Here is a tiny trained network, its code and every weight. The questions are about switching its units off for an input and a class, where a switched-off unit gives its printed mean instead of its output.

import numpy as np


def w(rows, s, z=0):
    codes = np.array(rows[::2]) - 128.0
    scale = np.full(codes.shape[1], s)
    scale[-1] = z or s
    return codes * scale


def norm(h):
    return h / np.sqrt((h * h).mean(-1, keepdims=True) + 1e-5)


def f(y):
    return y / 2 * (1 + np.tanh(0.7978845608 * (y + 0.044715 * y**3)))


def log_softmax(a):
    a = a - a.max(-1, keepdims=True)
    return a - np.log(np.exp(a).sum(-1, keepdims=True))


def net(x, mask):
    res = np.array(x, float).reshape(1, 4) / 4 @ E
    u = 0
    for l in range(4):
        y = f(norm(res) @ A[l][:, :-1].T + A[l][:, -1])
        res = res + np.where(mask[u : u + 8], y, B[l][:, -1]) @ B[l][:, :-1]
        u += 8
    return log_softmax(norm(res)[-1] @ U[:, :-1].T + U[:, -1])


A, B = {}, {}
E = w([
[55,62,98,148,54,98],'x0',
[246,86,63,218,117,197],'x1',
[183,96,181,92,114,191],'x2',
[139,112,61,2,116,118],'x3',
],0.007)
A[0] = w([
[138,209,149,124,168,167,80],'L0N1',
[109,160,105,128,131,129,178],'L0N2',
[105,170,185,184,109,95,135],'L0N3',
[84,165,116,171,98,118,146],'L0N4',
[89,2,170,142,109,123,199],'L0N5',
[82,87,132,140,58,158,43],'L0N6',
[131,127,114,187,139,199,116],'L0N7',
[93,130,191,88,115,144,251],'L0N8',
],0.0097,0.0026)
B[0] = w([
[5,144,58,153,223,175,201],'L0N1',
[198,41,184,33,3,202,162],'L0N2',
[204,188,161,145,132,57,228],'L0N3',
[136,125,181,93,139,240,188],'L0N4',
[94,186,113,117,224,116,230],'L0N5',
[68,56,86,200,153,211,161],'L0N6',
[106,161,131,141,15,106,216],'L0N7',
[114,153,110,180,84,7,253],'L0N8',
],0.0056,0.0038)
A[1] = w([
[164,35,38,69,179,78,132],'L1N1',
[174,118,37,171,84,155,169],'L1N2',
[40,231,61,177,124,239,110],'L1N3',
[232,107,86,10,214,122,251],'L1N4',
[88,118,114,91,115,142,24],'L1N5',
[181,77,92,3,95,123,72],'L1N6',
[163,180,146,133,199,173,132],'L1N7',
[99,21,123,129,41,136,82],'L1N8',
],0.0067,0.0015)
B[1] = w([
[101,188,140,219,136,90,195],'L1N1',
[158,127,149,18,100,120,217],'L1N2',
[137,100,93,118,159,158,207],'L1N3',
[48,99,95,154,131,73,253],'L1N4',
[180,122,65,138,140,154,126],'L1N5',
[164,104,67,130,164,1,210],'L1N6',
[134,51,46,108,163,163,189],'L1N7',
[98,72,138,157,162,102,154],'L1N8',
],0.0084,0.0038)
A[2] = w([
[105,71,64,69,195,148,208],'L2N1',
[170,226,221,242,142,254,153],'L2N2',
[127,76,189,155,195,120,125],'L2N3',
[208,106,67,145,66,82,191],'L2N4',
[49,112,168,48,213,159,170],'L2N5',
[73,70,159,161,75,79,17],'L2N6',
[143,170,172,104,122,179,24],'L2N7',
[25,13,173,86,78,131,252],'L2N8',
],0.0071,0.0015)
B[2] = w([
[103,158,99,197,165,124,208],'L2N1',
[62,138,132,149,142,2,253],'L2N2',
[89,136,115,93,123,105,144],'L2N3',
[170,151,192,126,95,135,194],'L2N4',
[153,90,146,194,129,210,180],'L2N5',
[158,72,164,151,165,146,157],'L2N6',
[66,149,6,120,175,111,119],'L2N7',
[177,154,146,124,177,181,184],'L2N8',
],0.0094,0.0051)
A[3] = w([
[31,143,84,155,251,130,120],'L3N1',
[17,169,125,69,197,137,10],'L3N2',
[37,147,128,217,125,140,132],'L3N3',
[168,120,111,232,229,126,173],'L3N4',
[136,176,243,123,205,87,179],'L3N5',
[208,187,140,155,119,131,253],'L3N6',
[154,134,153,139,22,104,145],'L3N7',
[55,168,217,1,178,160,200],'L3N8',
],0.0074,0.0017)
B[3] = w([
[178,99,131,156,124,178,255],'L3N1',
[141,117,180,85,112,196,176],'L3N2',
[157,102,6,168,147,111,201],'L3N3',
[93,67,141,110,174,208,224],'L3N4',
[174,111,67,58,46,105,213],'L3N5',
[93,156,187,73,3,180,152],'L3N6',
[153,138,161,55,89,162,143],'L3N7',
[181,172,164,119,103,235,167],'L3N8',
],0.007,0.0074)
U = w([
[69,124,119,149,158,6,253],'0',
[108,100,111,179,219,227,66],'1',
[151,182,207,64,20,145,27],'2',
],0.012,0.0027)

Each question gives the input, the list of numbers given to net, and the class t.
The units are the neurons (one row each of A and B). Each row of codes is followed by its name. A weight is (code - 128) times the scale printed after its matrix; where a second scale follows, it is the last column's (A, B and U).
mask holds one flag per neuron, layer by layer. A switched-off neuron (its flag False) gives its mean, the last column of its row in B, instead of its output. The means were averaged over made-up inputs and are rounded, as every weight is.
A unit's drop is (log p(t) with every unit on - log p(t) with that unit switched off) / (log p(t) with every unit on - log p(t) with every unit switched off).
The circuit of an input: a set's keep is (log p(t) with only the set's units on - log p(t) with every unit switched off) / (log p(t) with every unit on - log p(t) with every unit switched off). Starting from the 12 units with the biggest drops (on a tie, the unit counted first), units are removed one at a time, each time the one whose removal leaves the highest keep (on an exact tie, the one counted first), for as long as the keep stays at least 0.8.
circuit, biggest first: the units of the circuit, biggest drop first
unit that matters most: the unit with the biggest drop
top k neurons: the k neurons with the biggest drops, biggest first
top k neurons in layer l: the k neurons of layer l with the biggest drops, biggest first
input [-5,7,5,1], class 2: top 2 neurons : [L0N7 L0N5]
input [4,3,5,4], class 0: unit that matters most : L1N6
input [-4,8,0,8], class 0: circuit, biggest first : [L1N6 L1N4]
input [0,2,6,-2], class 0: top 3 neurons : [L2N2 L1N6 L0N7]
input [-3,7,-4,6], class 2: circuit, biggest first : [L2N4 L3N6]
input [-5,6,3,8], class 0: circuit, biggest first : [L1N4 L1N6]
input [7,-4,8,6], class 1: circuit, biggest first : [L0N6 L2N8]
input [7,-7,4,5], class 1: circuit, biggest first : [L2N8 L2N5]
input [3,6,6,5], class 2: top 4 neurons : [L2N4 L1N2 L2N2 L0N1]
input [-4,-5,4,-5], class 0: top 4 neurons : [L0N8 L2N2 L1N2 L0N3]
input [6,4,4,-6], class 0: top 3 neurons in layer 0 : [L0N1 L0N5 L0N7]
input [8,0,-7,6], class 1: top 2 neurons in layer 2 : [L2N8 L2N2]
input [-1,6,-3,6], class 0: top 3 neurons : [L1N6 L1N4 L0N8]
input [-1,-5,-2,3], class 2: unit that matters most : L2N2
input [3,-2,6,1], class 1: top 2 neurons : [L0N6 L0N3]
input [-4,-4,0,1], class 1: top 2 neurons : [L0N1 L2N5]
input [-6,3,2,6], class 0: top 4 neurons in layer 1 : [L1N6 L1N4 L1N1 L1N3]
input [7,8,-6,-3], class 2: top 4 neurons : [L1N2 L0N1 L2N4 L1N4]
input [-2,6,6,-7], class 0: top 2 neurons : [L2N2 L1N6]
input [4,3,6,8], class 0: circuit, biggest first : [L1N6]
input [-7,8,-7,-1], class 2: top 2 neurons in layer 0 : [L0N7 L0N5]
input [3,7,5,5], class 2: top 2 neurons in layer 2 : [L2N4 L2N2]
